Below are the code and all the weights of a small trained network. Each question names an input and a class and asks about switching units off, where a switched-off unit gives its printed mean instead of its output.

import numpy as np


def w(rows, s, z=0):
    codes = np.array(rows[::2]) - 128.0
    scale = np.full(codes.shape[1], s)
    scale[-1] = z or s
    return codes * scale


def f(y):
    return np.maximum(y, 0)


def log_softmax(a):
    a = a - a.max(-1, keepdims=True)
    return a - np.log(np.exp(a).sum(-1, keepdims=True))


def net(x, mask):
    res = np.array(x, float).reshape(1, 7) / 4 @ E
    y = f(res @ A[0][:, :-1].T + A[0][:, -1])
    res = res + np.where(mask, y, B[0][:, -1]) @ B[0][:, :-1]
    return log_softmax(res[-1] @ U[:, :-1].T + U[:, -1])


A, B = {}, {}
E = w([
[128,119,125,127,133,120],'x0',
[125,112,115,121,122,117],'x1',
[130,137,132,130,129,133],'x2',
[127,117,119,126,126,123],'x3',
[77,112,182,210,40,1],'x4',
[93,228,31,121,135,103],'x5',
[255,177,118,62,76,57],'x6',
],0.012)
A[0] = w([
[78,191,107,228,117,76,162],'neuron 0',
[195,81,172,92,188,182,233],'neuron 1',
[203,205,88,99,173,136,137],'neuron 2',
[165,52,175,71,93,200,172],'neuron 3',
[220,167,108,60,82,90,255],'neuron 4',
[6,165,87,90,176,182,193],'neuron 5',
[113,140,30,55,126,190,217],'neuron 6',
[93,186,68,64,202,143,91],'neuron 7',
[100,115,148,121,132,168,2],'neuron 8',
[80,164,121,163,79,74,58],'neuron 9',
[185,68,151,98,155,204,169],'neuron 10',
[106,60,254,185,97,98,114],'neuron 11',
[100,32,91,184,123,166,175],'neuron 12',
[115,167,45,168,114,98,114],'neuron 13',
[146,57,149,101,93,199,85],'neuron 14',
[132,79,158,78,163,206,113],'neuron 15',
[123,69,186,167,57,122,125],'neuron 16',
[33,84,139,201,160,132,215],'neuron 17',
[77,72,196,198,166,142,202],'neuron 18',
],0.014,0.0045)
B[0] = w([
[42,127,130,126,236,131,229],'neuron 0',
[20,175,122,127,118,31,216],'neuron 1',
[175,199,90,41,161,142,226],'neuron 2',
[54,168,98,175,177,64,201],'neuron 3',
[171,165,139,31,159,42,255],'neuron 4',
[204,39,227,211,126,200,248],'neuron 5',
[195,126,156,119,132,239,239],'neuron 6',
[252,100,177,152,98,195,223],'neuron 7',
[144,71,216,56,147,177,153],'neuron 8',
[25,123,193,156,201,110,200],'neuron 9',
[55,198,96,149,182,70,208],'neuron 10',
[203,92,146,33,44,120,240],'neuron 11',
[111,149,205,102,111,208,205],'neuron 12',
[55,196,108,161,197,162,198],'neuron 13',
[89,95,188,176,155,158,179],'neuron 14',
[39,194,102,205,161,165,203],'neuron 15',
[191,111,160,52,62,97,203],'neuron 16',
[102,195,97,131,164,254,245],'neuron 17',
[90,155,66,65,3,227,232],'neuron 18',
],0.0098,0.019)
U = w([
[6,121,134,207,128,163,121],'0',
[163,121,100,70,76,172,228],'1',
[68,158,142,139,185,29,23],'2',
[172,63,179,96,51,34,2],'3',
[169,65,148,209,105,183,67],'4',
],0.012,0.0066)

Each question gives the input, the list of numbers given to net, and the class t.
The units are the neurons (one row each of A and B). Each row of codes is followed by its name. A weight is (code - 128) times the scale printed after its matrix; where a second scale follows, it is the last column's (A, B and U).
mask holds one flag per neuron, in row order. A switched-off neuron (its flag False) gives its mean, the last column of its row in B, instead of its output. The means were averaged over made-up inputs and are rounded, as every weight is.
A unit's drop is (log p(t) with every unit on - log p(t) with that unit switched off) / (log p(t) with every unit on - log p(t) with every unit switched off).
The circuit of an input: a set's keep is (log p(t) with only the set's units on - log p(t) with every unit switched off) / (log p(t) with every unit on - log p(t) with every unit switched off). Starting from the 12 units with the biggest drops (on a tie, the unit counted first), units are removed one at a time, each time the one whose removal leaves the highest keep (on an exact tie, the one counted first), for as long as the keep stays at least 0.8.
units of the circuit, in order: the units of the circuit, biggest drop first
k most important neurons: the k neurons with the biggest drops, biggest first
drop when u is switched off: that unit's drop, to one decimal
input [1,3,-4,-8,8,-1,-7], class 1: units of the circuit, in order : [neuron 11]
input [8,0,7,4,8,-3,1], class 3: 2 most important neurons : [neuron 16; neuron 11]
input [0,7,-2,-5,1,5,0], class 0: 3 most important neurons : [neuron 11; neuron 4; neuron 13]
input [-8,4,0,-3,1,-8,7], class 3: 3 most important neurons : [neuron 11; neuron 16; neuron 0]
input [-7,1,-8,3,5,5,1], class 2: 2 most important neurons : [neuron 18; neuron 5]
input [7,1,1,5,6,-4,0], class 1: 3 most important neurons : [neuron 18; neuron 17; neuron 4]
input [-8,-3,1,-3,1,-8,-3], class 1: 3 most important neurons : [neuron 11; neuron 16; neuron 18]
input [0,3,7,-6,-4,0,6], class 2: 3 most important neurons : [neuron 18; neuron 11; neuron 1]
input [-7,-4,1,4,6,4,1], class 2: 2 most important neurons : [neuron 18; neuron 5]
input [-2,2,-4,-7,4,0,-6], class 1: 2 most important neurons : [neuron 11; neuron 18]
input [1,1,-5,-2,1,6,4], class 2: 2 most important neurons : [neuron 18; neuron 11]
input [-7,8,-1,-6,8,-6,-2], class 1: 2 most important neurons : [neuron 18; neuron 17]
input [4,6,4,3,1,0,-2], class 1: drop when neuron 13 is switched off : 0.8
input [6,3,-8,5,-8,6,-1], class 4: units of the circuit, in order : [neuron 5]
input [8,4,-3,-5,-3,-1,0], class 0: drop when neuron 16 is switched off : 0.2
input [-8,-7,3,5,-6,3,-8], class 4: drop when neuron 0 is switched off : 0.0
